In the rows, zero is written as 128.
Rows near named flat spaces through zero:
lj-nq: [178 150 177 103 118 157 173 112 105 132 119 138  75  92 151 109 203 100
 115 106  86 206 127 142 148 124 154  48 202  79 139 103 134]
qd-jl: [119 177 147 140 148 113 131 121  90 117 138 120  93 145 152 139 149 103
 139 138 137 143 135 107 149 123 121 137 140 125 150 130 136]
qd-jl: [ 92 136  78 141 151 112  94  76 120 113 155  73 114 124 124 136  76  88
 162 121 131 144 208  91 197 176 175 163  68  96  75 152 147]
dd-hm: [153 132 164 122 106 165 170 150  95 154 111 132 111 129 148 124 179 118
 101 124  69 176 121 178 137 116 171  57 184 103 119  99 147]
lj-nq: [160 127 169 131 135 159 144  96 131 146 126 116 121  66 126 129 136  97
 152  88 114 189 167 144 146 109 167  36 214 102 139 101 149]
jd-dm: [100  57  53 111 102 128 102 186 145 147 121  97 218 184  83 120  55 165
  96 138  97  82 127 182 151 171 166 183  12 116  22 143 117]
qd-jl: [107 117 124 143 124 131 139 166 113 144 116 121 165 156 133 136 115 141
 128 138 115 108 120 166 129 111 139 118 124 148 114 120 139]
fp-mp: [178 154 104  40  85 124 171 117  98  82 126 155  14 154 161  61 252 119
  48 146  57 190  80  97 170 215 131 170  51  27  74 150  87]
lj-nq: [113 137 113 148 119 140  56 110 120 148 156 110 101 166 101 175  79 118
  83 154 124 118 164 105 109 166 157 210  89 127 117 144 144]
lj-nq: [108 106  97 143 121 146 105 107 131 145 137  97 134 126 116 143  85 115
 127 125 104 134 181 136 149 155 184 133 104 115  84 133 153]
lj-nq: [107  70  76 121 107 132 152 145 157 129 107 128 174 123 128 100 113 157
 136 125 106  97 123 160 133 136 144 114  83 136  77 133 127]
qd-jl: [103 127 104 141 138 125 122 117 115 129 135  95 135 133 131 133 102 109
 148 125 118 136 169 130 169 143 163 128 104 115  93 134 146]
jd-dm: [ 96  74  44 104  80 129 207 125 149  97  92 158 105 122 186  59 193 164
 125 147  69  97  99 139 135 159 138 115  54 127  67 148 126]
jd-dm: [129 120 107 115 127 123 112 118 136 121 136 117 127 130 114 122 113 125
 122 125 127 131 139 117 144 155 136 153  92 107 102 139 120]
jd-dm: [148 122 117 107  83 155 118 117 131 133 130 156  64 146 130 126 167 139
  54 154  84 136 109 117  91 170 142 169 102 107 117 137 124]
dd-hm: [135 122 132 132 131 131 111 109 149 129 134 133 127 107 115 135 112 128
 134 121 145 125 137 113 110 125 120 131 141 136 145 129 127]
dd-hm: [107  99  92 128  98 139 166 133 135 126 107 145 119 130 159 105 157 149
 120 143  91 108 116 145 118 134 142 115 105 140 103 132 138]
dd-hm: [135 120 129 124 133 130 113 128 135 134 133 116 146 123 108 132 105 124
 130 117 133 134 139 133 137 132 137 127 126 118 117 126 125]
lj-nq: [139 139 123 102 108 133 164 136 102 117 118 137  87 145 156 102 188 124
  99 139  84 154 108 136 149 151 141 122 111  94 104 129 123]
fp-mp: [132 152 180 157 157 119 120 134 133 135 129 143 149 111 125 154 116 131
 160 121 183 111 113 121  88  68  81 106 202 179 206 113 129]
jd-dm: [ 91  68  39  87 139  65 225 140 180  55  87 144 196  86 169  22 158 171
 221 105 153  72  80 126 181 122  67  91  43 142  78 154  85]
qd-jl: [134 100 127 123 125 144 151 138 132 142 115 111 165 106 123 115 119 124
 145 104 105 150 145 168 157 120 164  68 147 111  96 112 138]
qd-jl: [ 81 176 127 168 133 126 144 136  59 133 131 109  87 180 180 153 151 103
 128 163  99 131 150 133 155 125 158 137 125 140 126 129 167]
fp-mp: [144 118 138 119 116 139 121 144 134 140 125 137 137 134 113 131 127 140
 104 129 121 127 112 142 109 127 127 130 133 126 129 122 121]
dd-hm: [101  84  95 148  97 156  98 160 133 167 124 116 167 170 105 155  76 152
  87 150  93  93 140 172 104 143 173 159  88 146  82 129 149]
lj-nq: [136  63 125 144 115 159  95 121 193 162 123 133 191  84  80 146  59 155
 133 106 144 100 145 152  74 108 139 103 159 162 134 117 135]
jd-dm: [126 138 123 125 162 103 110 108 134 112 143  99 148 109 110 126  93 106
 170 104 164 140 158 105 170 133 123 131 117 112 121 135 119]
fp-mp: [ 93 143  81 136 127 117 144  79 112 100 135 115  67 124 171 112 152 104
 146 141 108 137 166  89 168 165 153 146  83 111 100 151 147]
dd-hm: [120 181 176 164 109 148 149 139  81 142 121 171  50 165 183 160 201 131
  86 176 107 120  92 124  62  94 110 132 191 173 203 116 154]
dd-hm: [134 114 118 117 150 115  82 139 138 135 145  87 188 135  73 139  55 119
 138 105 151 133 156 135 166 146 143 153  92 102  88 132 115]
qd-jl: [ 61 105  73 174  75 168 146 140  94 160 113 124  95 184 178 150 138 141
  83 183  42  96 153 167 110 150 204 145  87 156  77 134 187]
jd-dm: [131 178 220 180 196 116  97 153  98 159 143  95 196 121 101 190  65  98
 191 100 201 139 153 147 132  42 107  76 243 170 207  93 146]
fp-mp: [141 130 138 119 120 133 130 136 127 130 126 139 120 132 126 126 142 133
 111 131 123 132 112 131 116 128 121 130 134 124 134 125 121]
lj-nq: [168  58 133 115  75 183 105 135 191 169 115 166 149 101  82 135 110 172
  66 123 101 112 106 162  41 130 142 117 154 141 130 114 123]
dd-hm: [125 108 115 140 120 132 117  80 179 118 129 158 105  80 130 126 124 143
 142 127 156 100 131  87  74 122 100 135 142 163 168 139 128]
fp-mp: [171 128 146  85 130 119 123 149 136 120 130 134 143 129  98 109 138 133
 108 112 136 148  96 131 138 139 106 136 119  93 121 125  91]
fp-mp: [184 129 146  71 118 124 124 148 136 117 129 144 123 134  98 103 156 136
  85 117 124 155  84 127 130 153 104 147 111  81 118 128  84]
qd-jl: [ 76 196 122 165 173  89 109 124  61 113 153  81 108 180 155 159 107  85
 163 149 149 130 171  98 191 133 137 174  96 129 125 143 150]
jd-dm: [168 175 190 123 153 120 104 106 127 121 146 143  94 106 115 145 143 109
 130 116 173 155 117  88 105 108  85 131 189 126 199 121 112]
fp-mp: [ 94 169 123 137 202  66 167 118  96  83 132  79 164 106 159 101 119  86
 244  94 179 146 162 108 236 102 109  82 127 118 122 132 126]
[107 113 108 145 106 148 132 127 123 143 122 127 118 140 142 136 127 133
 112 144  96 118 141 143 118 136 160 128 118 138 109 129 151]
fp-mp
[147 140 137 104 111 127 151 146 116 118 119 154  99 146 144 110 181 139
  95 142 111 133  85 129 116 134 108 137 122 117 135 128 111]
lj-nq
[101 142 107 139 162 103 105 116 113 118 146  82 151 136 118 137  79 101
 168 117 149 133 175 114 187 143 146 147  93 113  98 139 135]
qd-jl
[127 129 122 133 100 155 146 102 119 133 123 141  70 120 157 126 168 121
 103 141  85 146 139 125 116 144 159 114 139 119 124 127 149]
qd-jl
[108 122 127 166 102 150 108 111 147 145 128 165  93 132 141 160 128 152
 100 162 130  82 120 111  41 114 115 160 148 188 177 133 149]
dd-hm
[115 136 155 159 121 146 165 143 108 145 110 145 122 128 165 139 160 133
 135 139 111 122 117 156 102  84 132  76 189 165 162 108 155]
jd-dm
[150 122 126 113  95 143 117 100 159 120 130 175  68 116 130 123 165 148
  81 147 124 116  99  92  62 147 101 166 126 137 160 139 115]
qd-jl
[126 142 138 127 140 106 128 144 129 115 127 143 137 140 130 127 133 141
 136 136 160 104  97 115 112 110  83 149 126 151 158 132 111]
lj-nq
[109 148 148 175  77 194 174 101  81 163 112 155  20 133 206 154 211 113
  82 168  38 156 148 149  83 118 195  74 203 148 154 108 197]
jd-dm
[155 146 158 102 135 124 202 133 109 108 107 140 112  96 167  85 204 115
 155 105 112 174 103 143 165 104 118  44 178 102 138 109 119]
lj-nq
[146 147 162 129 146 123 103 133 126 134 139 126 137 128 106 147 112 121
 128 120 157 135 124 120 118 113 109 135 156 131 159 121 119]
jd-dm
[131 165 158 143 159 110  69 130 117 133 155 113 135 151  95 170  83 114
 126 132 177 122 137 101 118 121 103 181 134 139 164 132 121]
dd-hm
[109 148 110 124 154  89 113 139 116 105 139 111 144 157 123 125 108 124
 146 134 160 109 124 106 158 138 101 178  76 127 118 146 110]
dd-hm
[100 127 141 170 123 152 145 150 100 161 116 118 145 143 150 155 121 126
 134 139 101 123 145 172 122  95 165  85 170 159 132 108 168]
jd-dm
[151 141 115  97 137 111 101  83 145  99 150 122  90 107 110 113 128 109
 126 116 146 153 143  74 150 172 117 169  92  85 119 148 104]
jd-dm
[ 96 106  83 133 124 123 161 120 130 116 116 115 137 119 154 103 130 128
 158 126 107 120 147 137 163 138 152 107  95 126  87 136 141]
jd-dm
[ 59 107  69 184 105 153 123  85 126 143 129 113  94 132 165 152 104 122
 135 158  90  99 192 122 119 147 190 140 100 161 100 143 186]
fp-mp
[108 105  97 138 107 131 146  98 162 114 117 162 100 103 155 113 149 151
 134 142 129  91 117 104  84 126 108 133 120 164 147 141 133]
dd-hm
[124 116 104 114 142 107 122 118 147 109 132 116 150 114 115 111 106 127
 154 114 150 122 136 112 153 141 117 140  94 117 109 140 112]
dd-hm
[116 113 100 119 132 113 146 124 140 110 122 124 143 117 136 103 128 132
 153 121 132 119 128 124 151 135 123 123  99 124 106 137 121]
jd-dm

Rows near named flat spaces through zero:
md_tp: [140 148 123 127 100 167 142  67  47  87  89  91 145  72  95 117 110 149
 149 130 165 115 126 132 123 176 131  68 116 107 154 161 125]
dn_jt: [115 113 134 166  93 148 136 116 122 126 132 157 178  86 128 159  70 155
 125 124 117  84 116 113 107 122 114 105 165  70 149 125 107]
br_hl: [127 171 129 128 130 150 138  90 108 110 122 116 102 174  94 160 160 112
 137  98 156 100 151 177 144 126 100 129 144 165 117 155 125]
nb_zc: [104  89 115 159  89 117 125 135 128 122 160 123 129 133 208 101 128 114
 154 145 112 149 122 176 100 105 119 168 177 109 126 129  93]
br_hl: [149  67  56 196  97 127 104 119 127 148 132 199 128  89 176 118  90 103
 198 117 129 179 129 137 120 119  71 144 156  52 183 142  65]
dn_jt: [142 158 117 132 145 153 130 103 128 123 100 153 122 147  74 182 128 130
 125 103 139  89 160 131 142 125 106 130 129 140 140 145 126]
dn_jt: [147 131 120  88 151 109 121 136 116 126 122  87  86 138 131  73 180 103
 144 143 147 189 124 131 144 151 154 129  79 168 116 131 149]
br_hl: [ 93 150 155 150 122 124 135 129 149 132 150 148 142 166 138 178 106 149
  85 103 109  78 130 146 135 100  99 135 174 140 100 124 123]
dn_jt: [105 127 122 145 142  96 111 146 166 143 132 171 120 168 170 166 106 154
  79 116  91 125 145 132 150  99 105 165 150 154 102 120 120]
nb_zc: [152 130 115 107 143 134 126 121 139 134 112 138 110 128  85 148 159 117
 140 128 148 137 140 115 144 135 147 120  95 147 131 130 141]
md_tp: [151  94 101 110 124  98 113 124 121 141 125 134 102  90 140  95 149 124
 149 141 154 211 104 103 161 159 153  87  71 135 122 126 137]
br_hl: [157 174 120 133 190 137 113 130 119 142  69 172 146 108  67 148  52 166
  82  90 112 103 146  49 157 154  81  99  91 104 167 133 141]
dn_jt: [114 130 171 107 112 131 151 148 121 123 182  55 122 148 140  64 183  78
 162 142 146 135  92 165  96 125 151 129 141 134 107 116 140]
nb_zc: [163 150  98  97 166 137 119 110 130 124  84 137  87 150  75 154 170 117
 135 123 149 141 169 125 157 139 138 141  82 176 134 146 143]
md_tp: [104  90 122 137 100 103 123 138 159 133 153 145 124 140 185 147 141 136
 120 148 111 143 127 153 126 101 148 157 152 143 100 116 117]
nb_zc: [109 106 122 141  85 116 130 105 115 120 150 125 121 121 167 131 141 132
 140 133 143 151 112 163 137 129 132 110 146 135 105 135 114]
dn_jt: [118 145 156 126 149 148 135 158 138 119 111 116 171 128 121 129  86 150
  93 143  84  62 145 103  85 112 136 166 150 105 149 113 135]
br_hl: [131 154 122 110 129 137 134  88 135 119 114 141  95 165  79 202 176 132
 118 111 159 109 156 157 167 125 137 117 117 191  97 146 140]
nb_zc: [124 107 116 127 105 102 122 114 116 131 146 124 106 117 160 109 149 125
 141 130 150 185 104 142 154 143 134  97 113 142 104 132 126]
nb_zc: [160 171 117 106 168 157 129 105 123 122  82 137 111 145  44 169 145 125
 125 108 148  99 165 113 149 140 123 124  95 156 145 146 145]
md_tp: [140 137 136  90 167  88 116 159 126 143 138  90  88 143 144  51 162 106
 123 131 136 202 104 110 155 153 138 117  73 163 106 118 158]
md_tp: [128 173 130 109 163 140 125 114 119 106  74 127 128 151  99 170 111 170
  73 125 109  83 174 119 141 132 130 149 118 168 126 142 144]
br_hl: [143 117 110 128 161 109 109 166 138 143 119 132 121 127 159  76 111 116
 131 136 101 166 132 103 120 128 115 164 112 112 151 119 124]
md_tp: [152 121 118 118 144 128 120 131 122 136  99 143 142  81 102 120  99 148
 121 135 128 143 122  71 137 153 141  96  86 105 151 122 140]
nb_zc: [104 111 145 107 126  99 124 152 151 125 129 120 138 127 170 133 123 167
  78 163  95 130 127 114 126 118 175 147 123 155  96 107 146]
dn_jt: [134 150 117 124 150 133 127 123 162 136 134 148  87 198  98 176 181  95
 137 104 139 113 162 167 147  99 109 169 139 177 112 137 126]
dn_jt: [158  51  75 128  98 112 115 132 149 147 149 149  95  98 154 100 186  78
 210 159 157 215 115 139 126 126 162 136 102 114 140 123 110]
br_hl: [154  94  88 152 136 119 106 139 135 150 106 182 140  80 137 120  79 137
 141 128 115 162 127  79 133 137 109 122 108  77 169 124 110]
md_tp: [136  97 150 115 165  89 115 212 178 175 153 139 152 100 150  64  94 124
 107 147  87 165  87  43 114 125 147 131  93  87 138  77 151]
br_hl: [135 173 127 100 173 120 121 111 162 136  90 172 101 173  62 225 143 164
  63 100 131  99 167 107 191 124 131 120  93 203  94 133 159]
nb_zc: [111  85 108 160  56 135 137  91 119 117 165 135 122 122 167 149 159 107
 182 134 156 140 118 196 117 112 129 125 175 118 116 142  91]
dn_jt: [156 146 118 104 152 149 130 119 118 120 100 113 111 132  80 124 157 109
 148 130 146 126 149 124 128 141 140 134  99 143 146 139 140]
br_hl: [127 124 123 127 135 119 123 137 139 132 131 132 118 142 141 126 135 123
 126 129 121 138 134 134 130 120 127 146 129 138 123 126 127]
md_tp: [102  88 148 129  87 103 134 148 116 126 175  85 140 102 201  59 133 121
 143 159 123 169  80 143 103 132 155 117 142 107 109 111 124]
nb_zc: [143 136 101 145 157 136 115 145 123 127 115 126 111 157 150  89 123  94
 155 121 109 138 158 149 105 116  85 193 145 114 164 141 104]
md_tp: [ 92  68 127 192  66 137 137 147 198 150 193 194 165 146 172 200 117 110
 155 130 100  73 126 171  82  51 114 182 228  78 128 106  78]
[121 120 133  95 158 110 119 166 167 126 105 125 130 145 147 140 132 157
  79 168  82 117 158 106 116 108 180 188 113 164 115 107 150]
nb_zc
[150 182 127  95 180 138 126 121 111 117  94  99  92 169  83 116 158 112
 121 111 141 127 158 133 147 144 116 142  95 175 130 146 150]
br_hl
[112 138 156 112 145 116 128 158 128 123 125  98 145 129 152  96 106 150
  88 146  96 118 123 108 113 129 144 143 126 132 120 113 145]
md_tp
[140 146  93 129 106 152 134  55 118 110 116 148  74 172  78 211 202 104
 166 100 187 122 167 201 169 123 116 121 134 189 108 169 115]
br_hl
[152 125 108 118 110 130 130  86  92 124 130 114  93 109 102 111 173 101
 177 116 188 182 108 144 160 164 129  69  92 141 123 149 130]
dn_jt
[124  88 116 155  90 137 135 130 164 143 173 156 126 140 136 156 162  86
 181 128 141 123 122 166 108  92 126 149 169 107 129 121 101]
dn_jt
[111 202 156 135 166 107 120 116  60 117 107  96 130 133 146  74  56 172
  61  79 120 138 107 106 170 176  55  72 115 135 117 148 141]
nb_zc
[107 134 147 121 131 115 131 145 147 128 148 113 120 164 152 128 146 125
 109 132 113 121 129 150 124 109 134 156 145 156 101 119 134]
br_hl
[124 134 127 124 111 140 133  99  91 102 104 109 138 104 129 131 116 154
 121 139 135 119 133 134 126 147 141 110 126 130 130 143 128]
md_tp
[102 108 169 128 110 134 148 178 163 133 188  88 148 156 161  92 157  86
 149 155 105  98 109 159  64  86 152 182 178 109 120  98 125]
dn_jt
[142 145 117 143 133 151 130 122  82 113 128  87 118 134 139  56 131  83
 180 117 140 142 130 161  99 141  85 147 144  99 165 151 106]
br_hl
[117 141 135 131 136  93 117 130  96 131 135 109 117 121 171  72 102 143
 105 112 128 180  97 119 157 157  99  92 111 133 111 132 133]
nb_zc
[146 142  99 131 146 128 112 100 107 123  73 164 128  99 105 159  86 172
 100 115 129 134 149  91 164 155 112  99  96 129 144 146 129]
dn_jt
[118  57 125  99  89  97 128 150 164 134 161 114 119 108 178 115 185 121
 145 189 128 179 106 136 116 115 216 141 111 149  93 100 139]
br_hl
[139 107 101 135 116 113 121 118 146 146 155 151  86 150 133 136 179  87
 171 113 160 176 122 160 154 119 116 125 123 147 113 134 116]
md_tp
[109 148 144 147  96 141 142  87  94 113 137 123 142 118 118 153 110 148
 121 104 150 102 112 148 141 141 106  76 151 122 114 144 121]
nb_zc
[128 113 133 156  91 167 146 113 125 125 141 142 167  98  99 155 111 118
 163 126 138  78 121 132  92 117 124 114 164  72 157 128 108]
dn_jt
[137 109  86 151 146 105 103 142 162 150 122 185 104 153 157 147 121 121
 129 115 110 159 151 130 148 106  95 170 132 133 135 130 107]
br_hl
